In the rows, zero is written as 128.
Here are made-up things, facts about them, and rows of numbers that follow some of those facts. Name the thing behind each unnamed row.

Some rows with their names:
romom: [119 135 101 155 148 125 132]
regrin: [153 165 146  59  83 125 105]
dobam: [146 122 164  89 110 141  99]
klefun: [100  11 135 236 164 177 167]
fubrem: [103  87 104 159 173 129 173]
bebrar: [112 114 136 143 135 136 109]
truzes: [131 145 107 138 135 115 134]
tredrus: [125 125 116 146 139 127 144]
kagero: [118 139 124 158 164 136 128]
sotoflir: [139 166 136 125 138 111 149]
groklok: [132 162 128 111 140  94 164]
neska: [164 166 144  74  99 114 114]
laskur: [128 154 126 127 150 126 147]
bupir: [104  31 156 234 164 173 163]
ploti: [125 130 126 146 128 127 126]
pivi: [115  95 128 148 128 129 134]
regro: [119 123 120 129 118 119 127]
danos: [137 147 113 109 115 110 150]
tebi: [127  52 156 180 131 174 150]
bragor: [113  53 121 205 159 152 184]
pinar: [120  33 174 201 149 189 143]
kliman: [154 180 132  95 108 111 119]
vedror: [ 99  61 118 248 194 153 209]

Facts:
{dobam,danos,rameren,gistak,keplak,sotoflir,kliman,ploti,stulista,grilu,buplem,neska,tabir,gobror} bava 352
{pinar,klefun,bupir,tebi,vedror,bragor,fluskini} bava 258
{skoflir,regrin,nolam,klofalal,griban,nugra,groklok,tribor,nugok} bava 991
{stagro,rilar,miflo,klufik,laskur,regro,bebrar} bava 11
{fubrem,droflo,tredrus,fople,nagor,vepu,stupim,pivi,kagero,fustes,tigri,romom} bava 564
{stupur,vusku,truzes,vabrem,ruplir,nadi,gridre,skefo,trebu,napluk} bava 147
{pluflus,rasir,dotuk,tesem,motri} bava 782
bitis d <- dobam,pinar,stagro,gistak,regrin,tebi,ruplir,nadi,vepu,fustes,tesem,trebu,neska,tribor
bitis a <- danos,klefun,fubrem,pluflus,droflo,stulista,bragor,tabir
bitis e <- skoflir,miflo,truzes,vabrem,ploti,fople,nagor,vedror,dotuk,nugra,stupim,romom,motri
bitis b <- rilar,rameren,bupir,vusku,keplak,tredrus,griban,regro,groklok,pivi,buplem,napluk,nugok,bebrar,gobror
bitis c <- stupur,sotoflir,rasir,kliman,nolam,klofalal,grilu,klufik,laskur,fluskini,gridre,skefo,kagero,tigri
[dobam,pinar,skoflir,stagro,klefun,bupir,stupur,vusku,ploti,stulista,nagor,grilu,klufik,dotuk,tesem,trebu,bebrar,gobror] vezo 893
[danos,rilar,rameren,truzes,droflo,rasir,tredrus,kliman,vepu,bragor,fluskini,skefo,romom,neska,nugok] vezo 925
[fubrem,sotoflir,nolam,fople,ruplir,vedror,laskur,nugra,groklok,kagero,buplem,napluk,tribor] vezo 39
[gistak,regrin,miflo,vabrem,pluflus,keplak,klofalal,tebi,griban,nadi,regro,gridre,stupim,pivi,fustes,tigri,motri,tabir] vezo 633

Which thing is each row?
Some rows may be things named above.
[105 118  99 175 173 124 161]	fople
[ 99  57 117 249 191 150 204]	vedror
[107 105 102 164 131 134 125]	stupim
[129 109 142 117 118 152 105]	fustes
[141 146 114 105 121 107 151]	danos
[126 141 118 126 124 119 111]	skoflir
[125 121 128 133 123 140 103]	tigri
[145 170 135  85  90 116 103]	klofalal
[118  36 171 195 154 191 144]	pinar
[118 129 128 151 158 133 139]	kagero
[138 125 128 117 112 138 111]	gridre
[101  93 116 179 152 148 111]	nagor
[146 164 131 113 116  97 146]	rameren
[126 172 106 126 145  98 169]	nugra
[131 138 120 132 127 113 130]	rilar
[115 104 106 137 138 127 144]	droflo
[118 100 101 136 137 124 144]	droflo
[138 135 141  97 102 138 109]	nadi
[120 130 102 160 142 126 128]	romom
[117 111 106 143 139 127 135]	droflo
[ 97  12 135 226 169 176 174]	klefun
[143 161 127 112 121 122 112]	skefo
[154 146 143  79  89 134 124]	gistak
[141 122 140 108 126 143 104]	vepu
[123 149 125 130 125 117 113]	skoflir
[145 179 121  97 111  95 135]	nugok
[147 166 135  79 127 115 139]	tribor
[129 118 147 131 123 124 124]	gobror
[140 133 151 115 116 134 107]	grilu
[133 155 133  40 104 128  48]	tesem
[132 134 137 109 144 133 149]	ruplir
[115 136 123 156 161 132 142]	kagero
[143 189 133 100 131 105 136]	nolam
[121 166  81  51  97 105  92]	pluflus
[125 138 119 128 121 120 111]	skoflir
[116 134  95 161 148 127 129]	romom
[113 166 100  91 121 109  69]	dotuk
[117 174  84  73 104  95  78]	motri
[139 158 128  99  95 101 130]	griban
[137 144 131 120 101 110 141]	keplak
[133 107 136 114 114 151 109]	fustes
[145 213 110  46 104  96  65]	rasir

